Below is a small trained network, with its code and all its weights. Each question gives an input and a target symbol and asks what happens when units are switched off, that is, made to give their printed mean instead of their output.

import numpy as np


def w(rows, s, z=0):
    codes = np.array(rows[::2]) - 128.0
    scale = np.full(codes.shape[1], s)
    scale[-1] = z or s
    return codes * scale


def f(y):
    return np.maximum(y, 0)


def softmax(a):
    e = np.exp(a - a.max(-1, keepdims=True))
    return e / e.sum(-1, keepdims=True)


def log_softmax(a):
    a = a - a.max(-1, keepdims=True)
    return a - np.log(np.exp(a).sum(-1, keepdims=True))


def net(x, mask):
    ids = ['αβδηλμξπστφψω'.index(c) for c in x.split()]
    T = len(ids)
    res = E[ids] + P[:T]
    r = res
    for j in range(2):
        rows = slice(3 * j, 3 * j + 3)
        q, k, v = (r @ M[0][rows].T for M in (Q, K, V))
        z = softmax(np.where(np.tri(T) > 0, q @ k.T / 3**0.5, -1e9)) @ v
        o = O[0][rows]
        res = res + np.where(mask[j], z, o[:, -1]) @ o[:, :-1]
    y = f(res @ A[0][:, :-1].T + A[0][:, -1])
    res = res + np.where(mask[2:6], y, B[0][:, -1]) @ B[0][:, :-1]
    return log_softmax(res[-1] @ U[:, :-1].T + U[:, -1])


Q, K, V, O, A, B = {}, {}, {}, {}, {}, {}
E = w([
[109,123,121,104,102,115],'α',
[106,162,100,112,97,117],'β',
[224,92,199,196,175,115],'δ',
[183,83,132,169,139,113],'η',
[77,83,65,145,89,196],'λ',
[96,98,69,115,148,124],'μ',
[98,67,183,120,118,65],'ξ',
[122,89,178,81,107,91],'π',
[135,60,145,172,105,130],'σ',
[139,186,149,225,169,120],'τ',
[253,196,121,226,24,98],'φ',
[89,139,119,58,216,121],'ψ',
[36,76,190,206,109,112],'ω',
],0.02)
P = w([
[164,106,25,159,125,41],'0',
[128,104,65,154,109,47],'1',
[98,126,94,149,97,56],'2',
[82,133,123,150,100,75],'3',
[65,137,150,153,97,87],'4',
[57,138,177,151,96,106],'5',
[51,144,208,165,105,122],'6',
[47,141,219,179,100,138],'7',
[47,116,245,180,103,140],'8',
],0.011)
Q[0] = w([
[95,148,159,102,175,147],'H1',
[12,73,164,164,84,1],'H1',
[97,73,104,134,78,124],'H1',
[80,104,110,242,169,120],'H2',
[36,115,175,220,153,8],'H2',
[46,77,208,199,68,30],'H2',
],0.0085)
K[0] = w([
[143,116,166,119,116,144],'H1',
[124,169,249,203,96,152],'H1',
[142,137,163,135,159,108],'H1',
[110,126,184,111,174,135],'H2',
[46,118,147,137,123,195],'H2',
[110,151,156,133,185,170],'H2',
],0.017)
V[0] = w([
[164,137,147,188,248,124],'H1',
[65,126,94,151,155,118],'H1',
[181,96,89,127,117,111],'H1',
[135,136,86,155,141,190],'H2',
[121,91,155,147,76,145],'H2',
[134,103,109,56,123,126],'H2',
],0.014)
O[0] = w([
[91,180,183,128,182,101,254],'H1',
[93,112,76,222,182,93,189],'H1',
[166,113,157,204,87,200,117],'H1',
[4,157,110,218,103,245,98],'H2',
[143,14,154,97,2,46,163],'H2',
[220,80,135,44,162,184,3],'H2',
],0.0074,0.0084)
A[0] = w([
[169,63,182,253,130,160,82],'N1',
[188,139,175,177,126,130,134],'N2',
[88,2,143,85,220,179,253],'N3',
[100,91,130,226,184,16,131],'N4',
],0.0066,0.0027)
B[0] = w([
[94,63,154,37,202,84,166],'N1',
[29,125,189,90,64,195,147],'N2',
[138,181,125,96,95,251,143],'N3',
[155,152,47,72,93,162,252],'N4',
],0.011,0.021)
U = w([
[208,154,99,230,89,142,124],'α',
[189,143,76,184,124,195,105],'β',
[115,216,117,86,197,76,131],'δ',
[108,154,207,104,186,113,137],'η',
[68,59,126,199,136,169,97],'λ',
[116,101,113,145,179,185,155],'μ',
[211,174,131,104,76,177,114],'ξ',
[172,175,178,127,15,210,198],'π',
[125,89,137,180,117,136,198],'σ',
[49,133,76,165,219,34,117],'τ',
[71,130,149,163,21,253,171],'φ',
[195,229,143,72,162,225,114],'ψ',
[157,142,69,121,85,97,2],'ω',
],0.007,0.0076)

Each question gives the input, a string of symbols that net reads in full, and the target symbol t.
The units are the heads (3 rows each of Q, K, V and O) and the neurons (one row each of A and B). Each row of codes is followed by its name. A weight is (code - 128) times the scale printed after its matrix; where a second scale follows, it is the last column's (O, A, B and U).
mask holds one flag per unit, heads first, then neurons. A switched-off unit (its flag False) gives its mean, the last column of its rows in O or B, instead of its output. The means were averaged over made-up inputs and are rounded, as every weight is.
A unit's drop is (log p(t) with every unit on - log p(t) with that unit switched off) / (log p(t) with every unit on - log p(t) with every unit switched off).
The circuit of an input: a set's keep is (log p(t) with only the set's units on - log p(t) with every unit switched off) / (log p(t) with every unit on - log p(t) with every unit switched off). Starting from all 6 units, units are removed one at a time, each time the one whose removal leaves the highest keep (on an exact tie, the one counted first), for as long as the keep stays at least 0.8.
units of the circuit, in order: the units of the circuit, biggest drop first
unit that matters most: the unit with the biggest drop
k most important neurons: the k neurons with the biggest drops, biggest first
heads that matter: for each layer, one digit per head in row order, 1 if its drop is at least 0.15 and else 0, layers parted by /
input β ω μ, target ω: units of the circuit, in order : H2, N4, H1
input τ η π μ μ δ τ ξ, target τ: heads that matter : 01
input φ π α α, target π: units of the circuit, in order : H1
input τ ψ τ, target ψ: heads that matter : 01
input λ φ π π, target π: heads that matter : 10
input η ξ ψ τ ω ω π ξ, target ω: 2 most important neurons : N4, N1
input λ λ α λ φ λ σ λ μ, target φ: heads that matter : 01
input η η η τ α τ β σ, target τ: heads that matter : 11
input φ λ β, target φ: units of the circuit, in order : H1, H2
input φ σ δ, target η: units of the circuit, in order : N1, H1, N4
input η τ π φ β τ η, target τ: units of the circuit, in order : H2, N1
input ω τ η ω π β, target ω: units of the circuit, in order : H2, H1, N1
input τ μ δ τ π ξ τ μ, target τ: 2 most important neurons : N3, N2
input π π η ξ, target ω: units of the circuit, in order : H2, H1
input σ η λ η μ τ π, target τ: units of the circuit, in order : H1, H2
input τ δ ξ η ψ δ, target ψ: units of the circuit, in order : H2
input μ α β π α δ π, target η: units of the circuit, in order : H1, N4
input π ψ λ β δ φ μ ξ, target π: heads that matter : 11
input μ φ δ φ τ ξ τ η π, target δ: heads that matter : 10
input α τ μ ω τ β π, target τ: unit that matters most : H1
input τ τ τ α φ, target φ: heads that matter : 01
input σ φ φ ω σ ω ξ ω τ, target ω: heads that matter : 11
input λ μ ω η, target ω: heads that matter : 11
input μ τ τ τ μ μ τ μ ω, target τ: heads that matter : 01
input τ σ φ μ, target φ: 2 most important neurons : N1, N4
input ξ σ λ ψ π τ α, target τ: heads that matter : 10
input λ η ω τ τ π σ, target τ: heads that matter : 11
